Below is a small trained network, with its code and all its weights. Each question gives an input and a target symbol and asks what happens when units are switched off, that is, made to give their printed mean instead of their output.

import numpy as np


def w(rows, s, z=0):
    codes = np.array(rows[::2]) - 128.0
    scale = np.full(codes.shape[1], s)
    scale[-1] = z or s
    return codes * scale


def norm(h):
    return h / np.sqrt((h * h).mean(-1, keepdims=True) + 1e-5)


def f(y):
    return y / 2 * (1 + np.tanh(0.7978845608 * (y + 0.044715 * y**3)))


def softmax(a):
    e = np.exp(a - a.max(-1, keepdims=True))
    return e / e.sum(-1, keepdims=True)


def log_softmax(a):
    a = a - a.max(-1, keepdims=True)
    return a - np.log(np.exp(a).sum(-1, keepdims=True))


def net(x, mask):
    ids = ['γζημπσ'.index(c) for c in x.split()]
    T = len(ids)
    res = E[ids] + P[:T]
    u = 0
    for l in range(2):
        q, k, v = (norm(res) @ M[l].T for M in (Q, K, V))
        z = softmax(np.where(np.tri(T) > 0, q @ k.T / 2**0.5, -1e9)) @ v
        res = res + np.where(mask[u], z, O[l][:, -1]) @ O[l][:, :-1]
        u += 1
        y = f(norm(res) @ A[l][:, :-1].T + A[l][:, -1])
        res = res + np.where(mask[u : u + 4], y, B[l][:, -1]) @ B[l][:, :-1]
        u += 4
    return log_softmax(norm(res)[-1] @ U[:, :-1].T + U[:, -1])


Q, K, V, O, A, B = {}, {}, {}, {}, {}, {}
E = w([
[110,86,112,137,164,163],'γ',
[91,48,91,50,54,156],'ζ',
[127,188,173,148,253,141],'η',
[111,144,234,113,115,122],'μ',
[161,59,109,103,116,132],'π',
[76,162,201,218,152,152],'σ',
],0.019)
P = w([
[154,155,171,120,80,41],'0',
[27,128,72,248,154,156],'1',
[60,66,219,50,70,162],'2',
[230,153,199,75,149,90],'3',
[106,140,64,161,139,138],'4',
[83,67,210,29,164,86],'5',
[221,141,190,61,152,58],'6',
],0.012)
Q[0] = w([
[35,36,233,65,127,254],'0.h1',
[199,210,217,56,194,58],'0.h1',
],0.0069)
K[0] = w([
[93,212,152,189,137,85],'0.h1',
[143,79,189,189,191,1],'0.h1',
],0.0074)
V[0] = w([
[160,255,118,60,192,47],'0.h1',
[146,158,118,83,25,194],'0.h1',
],0.0095)
O[0] = w([
[98,206,2,147,19,120,104],'0.h1',
[94,30,115,217,110,53,2],'0.h1',
],0.013,0.0074)
A[0] = w([
[97,70,86,163,246,207,3],'0.n1',
[203,96,141,114,197,191,33],'0.n2',
[72,147,91,213,216,112,25],'0.n3',
[97,183,42,202,165,123,6],'0.n4',
],0.013,0.004)
B[0] = w([
[185,168,14,202,183,209,216],'0.n1',
[108,112,157,81,109,52,253],'0.n2',
[107,254,128,27,160,217,150],'0.n3',
[155,145,160,47,210,58,142],'0.n4',
],0.0099,0.0076)
Q[1] = w([
[247,134,128,132,89,75],'1.h1',
[37,108,90,141,138,94],'1.h1',
],0.013)
K[1] = w([
[147,149,114,250,2,109],'1.h1',
[166,155,71,64,241,213],'1.h1',
],0.0086)
V[1] = w([
[67,240,192,145,193,207],'1.h1',
[59,165,67,147,2,23],'1.h1',
],0.0079)
O[1] = w([
[205,108,133,170,2,97,255],'1.h1',
[169,110,167,220,239,130,11],'1.h1',
],0.013,0.007)
A[1] = w([
[12,62,15,144,199,187,156],'1.n1',
[227,13,42,74,143,170,226],'1.n2',
[221,165,56,139,107,173,46],'1.n3',
[104,141,225,39,209,2,2],'1.n4',
],0.0094,0.003)
B[1] = w([
[152,121,53,190,8,191,174],'1.n1',
[173,13,72,137,150,119,253],'1.n2',
[137,101,65,130,183,163,216],'1.n3',
[78,106,73,76,64,193,220],'1.n4',
],0.013,0.0048)
U = w([
[235,137,5,134,136,121,46],'γ',
[168,43,213,118,254,43,240],'ζ',
[50,162,73,90,83,220,4],'η',
[164,70,124,172,3,48,152],'μ',
[53,138,61,71,182,116,233],'π',
[149,118,203,32,33,94,78],'σ',
],0.0084,0.0037)

Each question gives the input, a string of symbols that net reads in full, and the target symbol t.
The units are the heads (2 rows each of Q, K, V and O) and the neurons (one row each of A and B). Each row of codes is followed by its name. A weight is (code - 128) times the scale printed after its matrix; where a second scale follows, it is the last column's (O, A, B and U).
mask holds one flag per unit, layer by layer, with each layer's heads first. A switched-off unit (its flag False) gives its mean, the last column of its rows in O or B, instead of its output. The means were averaged over made-up inputs and are rounded, as every weight is.
A unit's drop is (log p(t) with every unit on - log p(t) with that unit switched off) / (log p(t) with every unit on - log p(t) with every unit switched off).
The circuit of an input: a set's keep is (log p(t) with only the set's units on - log p(t) with every unit switched off) / (log p(t) with every unit on - log p(t) with every unit switched off). Starting from all 10 units, units are removed one at a time, each time the one whose removal leaves the highest keep (on an exact tie, the one counted first), for as long as the keep stays at least 0.8.
circuit, biggest first: the units of the circuit, biggest drop first
k most important neurons: the k neurons with the biggest drops, biggest first
k most important neurons of layer l: the k neurons of layer l with the biggest drops, biggest first
drop when u is switched off: that unit's drop, to one decimal
input π σ γ μ π σ μ, target η: most important neuron => [1.n4]
input π σ σ σ, target η: circuit, biggest first => [0.h1, 1.h1, 0.n2]
input ζ ζ σ γ, target π: circuit, biggest first => [0.h1, 1.h1, 1.n4]
input μ η η, target μ: circuit, biggest first => [1.h1, 0.h1]
input π ζ η σ, target η: circuit, biggest first => [1.h1, 0.h1, 0.n2]
input μ σ η π, target ζ: circuit, biggest first => [0.h1, 1.h1]
input η γ σ ζ, target γ: 2 most important neurons => [1.n3, 0.n2]
input γ γ μ μ η σ η, target σ: circuit, biggest first => [1.h1, 0.n1]
input ζ π ζ σ η η σ, target π: circuit, biggest first => [0.h1, 1.h1]
input η σ γ γ η γ ζ, target γ: 2 most important neurons of layer 0 => [0.n2, 0.n3]
input π η γ η σ γ γ, target η: 2 most important neurons => [1.n1, 1.n4]
input σ σ γ γ γ μ η, target μ: 3 most important neurons => [0.n1, 0.n2, 0.n3]
input π σ η μ, target η: 2 most important neurons of layer 1 => [1.n4, 1.n2]
input γ ζ σ σ π, target ζ: circuit, biggest first => [0.h1]
input μ σ η γ ζ, target μ: 2 most important neurons of layer 0 => [0.n3, 0.n4]
input σ ζ μ γ η γ σ, target μ: 2 most important neurons => [0.n1, 0.n3]
input ζ η γ π γ π π, target π: drop when 1.h1 is switched off => 1.1
input ζ γ μ μ, target π: drop when 0.n1 is switched off => -0.1
input σ ζ μ γ μ γ ζ, target μ: drop when 0.n2 is switched off => 0.1
input η μ π η η γ μ, target γ: most important neuron => [1.n3]
input η γ η σ, target γ: 2 most important neurons => [1.n3, 0.n2]
